Here is a tiny trained network, its code and every weight. The questions are about switching its units off for an input and a target symbol, where a switched-off unit gives its printed mean instead of its output.

import numpy as np


def w(rows, s, z=0):
    codes = np.array(rows[::2]) - 128.0
    scale = np.full(codes.shape[1], s)
    scale[-1] = z or s
    return codes * scale


def norm(h):
    return h / np.sqrt((h * h).mean(-1, keepdims=True) + 1e-5)


def f(y):
    return np.maximum(y, 0)


def softmax(a):
    e = np.exp(a - a.max(-1, keepdims=True))
    return e / e.sum(-1, keepdims=True)


def log_softmax(a):
    a = a - a.max(-1, keepdims=True)
    return a - np.log(np.exp(a).sum(-1, keepdims=True))


def net(x, mask):
    ids = ['ΛΠΦΨΩαβγδεζηθξστ'.index(c) for c in x.split()]
    T = len(ids)
    res = E[ids] + P[:T]
    u = 0
    for l in range(3):
        q, k, v = (norm(res) @ M[l].T for M in (Q, K, V))
        z = softmax(np.where(np.tri(T) > 0, q @ k.T / 4**0.5, -1e9)) @ v
        res = res + np.where(mask[u], z, O[l][:, -1]) @ O[l][:, :-1]
        u += 1
        y = f(norm(res) @ A[l][:, :-1].T + A[l][:, -1])
        res = res + np.where(mask[u : u + 8], y, B[l][:, -1]) @ B[l][:, :-1]
        u += 8
    return log_softmax(norm(res)[-1] @ U[:, :-1].T + U[:, -1])


Q, K, V, O, A, B = {}, {}, {}, {}, {}, {}
E = w([
[164,183,167,137,50,161],'Λ',
[182,231,109,190,21,52],'Π',
[165,183,160,126,53,185],'Φ',
[159,176,178,150,76,207],'Ψ',
[118,203,148,77,159,242],'Ω',
[145,97,216,132,63,35],'α',
[176,144,156,102,139,247],'β',
[50,254,84,189,86,129],'γ',
[169,159,151,81,200,188],'δ',
[244,90,129,82,117,157],'ε',
[206,144,138,25,173,85],'ζ',
[123,53,109,199,133,127],'η',
[121,48,103,136,105,31],'θ',
[56,92,131,175,151,71],'ξ',
[140,112,192,185,178,126],'σ',
[134,72,117,154,172,63],'τ',
],0.0093)
P = w([
[218,254,78,201,114,110],'0',
[174,197,112,146,133,119],'1',
[149,167,120,123,142,132],'2',
[125,138,143,104,116,143],'3',
[111,118,164,78,113,163],'4',
[92,105,179,69,92,159],'5',
[69,87,187,65,68,154],'6',
],0.0075)
Q[0] = w([
[139,118,10,207,195,135],'0.h0',
[120,158,184,32,118,183],'0.h0',
[3,89,114,138,77,103],'0.h0',
[90,43,195,82,107,150],'0.h0',
],0.011)
K[0] = w([
[179,200,89,154,116,88],'0.h0',
[136,62,150,99,161,132],'0.h0',
[120,194,160,77,12,184],'0.h0',
[99,79,187,34,135,121],'0.h0',
],0.011)
V[0] = w([
[47,186,180,226,147,126],'0.h0',
[173,56,137,254,180,167],'0.h0',
[117,130,65,148,39,105],'0.h0',
[114,119,152,66,198,44],'0.h0',
],0.008)
O[0] = w([
[28,144,224,3,91,54,150],'0.h0',
[175,38,168,90,238,113,158],'0.h0',
[185,94,107,100,15,109,78],'0.h0',
[161,254,145,179,179,89,4],'0.h0',
],0.0085,0.0032)
A[0] = w([
[168,151,206,133,90,155,186],'0.n0',
[76,156,141,188,107,2,53],'0.n1',
[88,59,129,90,166,82,121],'0.n2',
[71,81,191,173,112,110,86],'0.n3',
[43,116,100,111,82,38,97],'0.n4',
[61,152,111,193,96,133,81],'0.n5',
[147,154,212,136,163,140,2],'0.n6',
[90,190,94,78,172,149,91],'0.n7',
],0.0088,0.0027)
B[0] = w([
[148,98,117,58,246,101,254],'0.n0',
[145,17,4,56,162,167,160],'0.n1',
[127,94,117,180,85,37,188],'0.n2',
[109,215,140,199,108,198,175],'0.n3',
[196,66,69,213,250,137,182],'0.n4',
[123,117,102,109,254,131,166],'0.n5',
[143,114,173,148,234,40,170],'0.n6',
[193,29,142,137,59,68,168],'0.n7',
],0.0058,0.0056)
Q[1] = w([
[208,150,94,25,78,149],'1.h0',
[146,254,69,171,178,121],'1.h0',
[207,98,91,208,251,40],'1.h0',
[88,162,201,148,37,87],'1.h0',
],0.0061)
K[1] = w([
[140,169,52,126,114,195],'1.h0',
[172,77,85,120,106,116],'1.h0',
[254,76,178,126,98,76],'1.h0',
[93,158,122,82,83,115],'1.h0',
],0.0082)
V[1] = w([
[3,122,52,98,157,151],'1.h0',
[177,165,99,89,180,95],'1.h0',
[154,249,248,106,72,141],'1.h0',
[117,108,33,161,119,221],'1.h0',
],0.0039)
O[1] = w([
[187,158,83,2,190,146,39],'1.h0',
[68,142,132,163,159,183,199],'1.h0',
[63,222,158,148,80,87,7],'1.h0',
[146,53,150,49,139,59,151],'1.h0',
],0.0048,0.0017)
A[1] = w([
[48,91,105,103,102,161,85],'1.n0',
[219,94,201,179,122,119,129],'1.n1',
[172,245,177,193,105,126,246],'1.n2',
[191,78,74,91,118,157,161],'1.n3',
[77,205,206,67,117,107,2],'1.n4',
[73,34,19,200,144,92,138],'1.n5',
[250,172,30,196,110,191,26],'1.n6',
[113,96,70,192,39,2,202],'1.n7',
],0.0065,0.0027)
B[1] = w([
[168,136,134,125,103,178,174],'1.n0',
[97,98,142,76,186,110,201],'1.n1',
[184,170,174,57,164,97,186],'1.n2',
[138,69,166,149,159,142,254],'1.n3',
[146,143,106,38,89,67,162],'1.n4',
[62,72,27,214,207,120,220],'1.n5',
[148,29,171,194,35,49,206],'1.n6',
[95,84,13,83,204,1,184],'1.n7',
],0.007,0.0049)
Q[2] = w([
[216,147,148,119,254,27],'2.h0',
[124,71,167,6,150,145],'2.h0',
[93,8,171,90,76,109],'2.h0',
[237,44,239,66,208,145],'2.h0',
],0.0079)
K[2] = w([
[104,126,155,207,143,2],'2.h0',
[36,86,115,142,183,166],'2.h0',
[35,104,154,95,90,160],'2.h0',
[40,174,142,210,180,137],'2.h0',
],0.0092)
V[2] = w([
[203,117,239,175,106,81],'2.h0',
[38,155,223,136,62,126],'2.h0',
[94,141,68,167,64,102],'2.h0',
[255,148,164,88,110,98],'2.h0',
],0.0069)
O[2] = w([
[33,185,206,157,57,148,158],'2.h0',
[2,22,237,83,118,56,3],'2.h0',
[166,86,89,73,60,64,37],'2.h0',
[22,199,99,126,131,224,163],'2.h0',
],0.0062,0.0046)
A[2] = w([
[152,123,143,150,78,173,125],'2.n0',
[144,105,156,132,196,51,201],'2.n1',
[115,71,101,139,147,23,145],'2.n2',
[214,199,69,207,84,134,97],'2.n3',
[71,139,1,247,162,90,254],'2.n4',
[44,141,67,73,160,144,21],'2.n5',
[155,73,154,137,160,120,204],'2.n6',
[107,163,79,175,74,180,111],'2.n7',
],0.0095,0.0054)
B[2] = w([
[108,151,129,124,110,95,157],'2.n0',
[79,127,115,150,94,90,225],'2.n1',
[56,147,122,109,160,154,193],'2.n2',
[89,137,199,146,92,163,171],'2.n3',
[52,129,4,133,128,109,254],'2.n4',
[122,102,89,90,228,112,143],'2.n5',
[135,130,142,167,121,111,228],'2.n6',
[135,110,100,108,99,78,149],'2.n7',
],0.014,0.0085)
U = w([
[58,114,28,113,159,76,111],'Λ',
[113,79,75,232,92,162,130],'Π',
[177,122,159,193,75,90,254],'Φ',
[185,185,149,180,226,61,143],'Ψ',
[92,238,125,186,207,188,59],'Ω',
[115,154,111,8,201,180,112],'α',
[46,139,221,140,168,73,132],'β',
[150,7,158,125,171,87,103],'γ',
[147,96,84,65,10,117,120],'δ',
[77,241,127,195,43,157,87],'ε',
[53,72,191,101,67,194,100],'ζ',
[244,105,76,95,135,140,146],'η',
[166,114,155,170,193,247,139],'θ',
[129,136,136,127,126,125,107],'ξ',
[172,169,123,68,127,22,176],'σ',
[173,251,126,91,102,150,218],'τ',
],0.014,0.0058)

Each question gives the input, a string of symbols that net reads in full, and the target symbol t.
The units are the heads (4 rows each of Q, K, V and O) and the neurons (one row each of A and B). Each row of codes is followed by its name. A weight is (code - 128) times the scale printed after its matrix; where a second scale follows, it is the last column's (O, A, B and U).
mask holds one flag per unit, layer by layer, with each layer's heads first. A switched-off unit (its flag False) gives its mean, the last column of its rows in O or B, instead of its output. The means were averaged over made-up inputs and are rounded, as every weight is.
A unit's drop is (log p(t) with every unit on - log p(t) with that unit switched off) / (log p(t) with every unit on - log p(t) with every unit switched off).
The circuit of an input: a set's keep is (log p(t) with only the set's units on - log p(t) with every unit switched off) / (log p(t) with every unit on - log p(t) with every unit switched off). Starting from the 12 units with the biggest drops (on a tie, the unit counted first), units are removed one at a time, each time the one whose removal leaves the highest keep (on an exact tie, the one counted first), for as long as the keep stays at least 0.8.
circuit, biggest first: the units of the circuit, biggest drop first
most important unit: the unit with the biggest drop
k most important neurons: the k neurons with the biggest drops, biggest first
top k neurons in layer l: the k neurons of layer l with the biggest drops, biggest first
drop of u: that unit's drop, to one decimal
input Ψ ε β β η δ ε, target γ: circuit, biggest first : (2.n4)
input η Ψ Ω, target γ: circuit, biggest first : (0.h0; 2.n4)
input ξ ζ η Λ γ α Ω, target η: circuit, biggest first : (2.h0; 1.h0; 2.n4)
input ζ θ Ψ, target Φ: circuit, biggest first : (0.h0; 1.n6; 1.n2)
input Φ Π ζ β, target ε: 2 most important neurons : (1.n6; 2.n3)
input Φ Φ ε Λ θ Φ, target Φ: circuit, biggest first : (0.h0; 1.n6; 1.n2)
input σ Ω Ω Φ Φ ζ Φ, target ε: circuit, biggest first : (0.h0; 2.n3)
input Φ Φ β, target θ: circuit, biggest first : (1.n5; 2.n4)
input Ψ Φ Ψ β, target θ: circuit, biggest first : (2.n4; 1.n7)
input Φ β Ψ Ψ Ψ η Φ, target γ: circuit, biggest first : (0.h0; 2.n4)
input ε Ω Φ, target Π: 2 most important neurons : (0.n3; 1.n2)
input Φ β Φ Φ Φ Λ Ω, target α: top 2 neurons in layer 2 : (2.n4; 2.n5)
input Ψ σ Φ Ω Φ Ψ, target α: top 2 neurons in layer 1 : (1.n6; 1.n4)
input γ Ω θ ε Ω Ψ ε, target Π: circuit, biggest first : (0.h0)
input θ Φ Λ, target Φ: 2 most important neurons : (2.n4; 0.n2)
input β α θ δ, target Φ: top 2 neurons in layer 1 : (1.n6; 1.n5)
input Ψ α β Ψ Φ, target θ: top 2 neurons in layer 2 : (2.n4; 2.n1)
input Φ Ψ Φ σ γ Ω Φ, target η: top 2 neurons in layer 0 : (0.n4; 0.n5)
input β Ψ Ω Φ σ α Φ, target β: top 2 neurons in layer 0 : (0.n6; 0.n0)
input β Ω ζ, target ε: most important unit : 0.h0
input Φ Ψ Φ Φ, target ζ: 2 most important neurons : (2.n4; 1.n5)
input δ β Φ, target Ω: top 2 neurons in layer 1 : (1.n5; 1.n7)
input ξ Π τ Φ Ω, target Ψ: drop of 0.h0 : 0.6
input β Λ γ Φ Ψ, target η: drop of 1.h0 : 1.0
input Ψ σ Ψ, target β: drop of 1.n2 : 0.0
input γ η σ, target β: drop of 0.h0 : 0.5
input β η ζ, target γ: circuit, biggest first : (0.h0)
input Ω τ Ψ Φ θ Λ Ω, target Φ: top 2 neurons in layer 2 : (2.n4; 2.n2)
input Φ ζ γ σ Φ δ, target β: top 2 neurons in layer 2 : (2.n4; 2.n1)
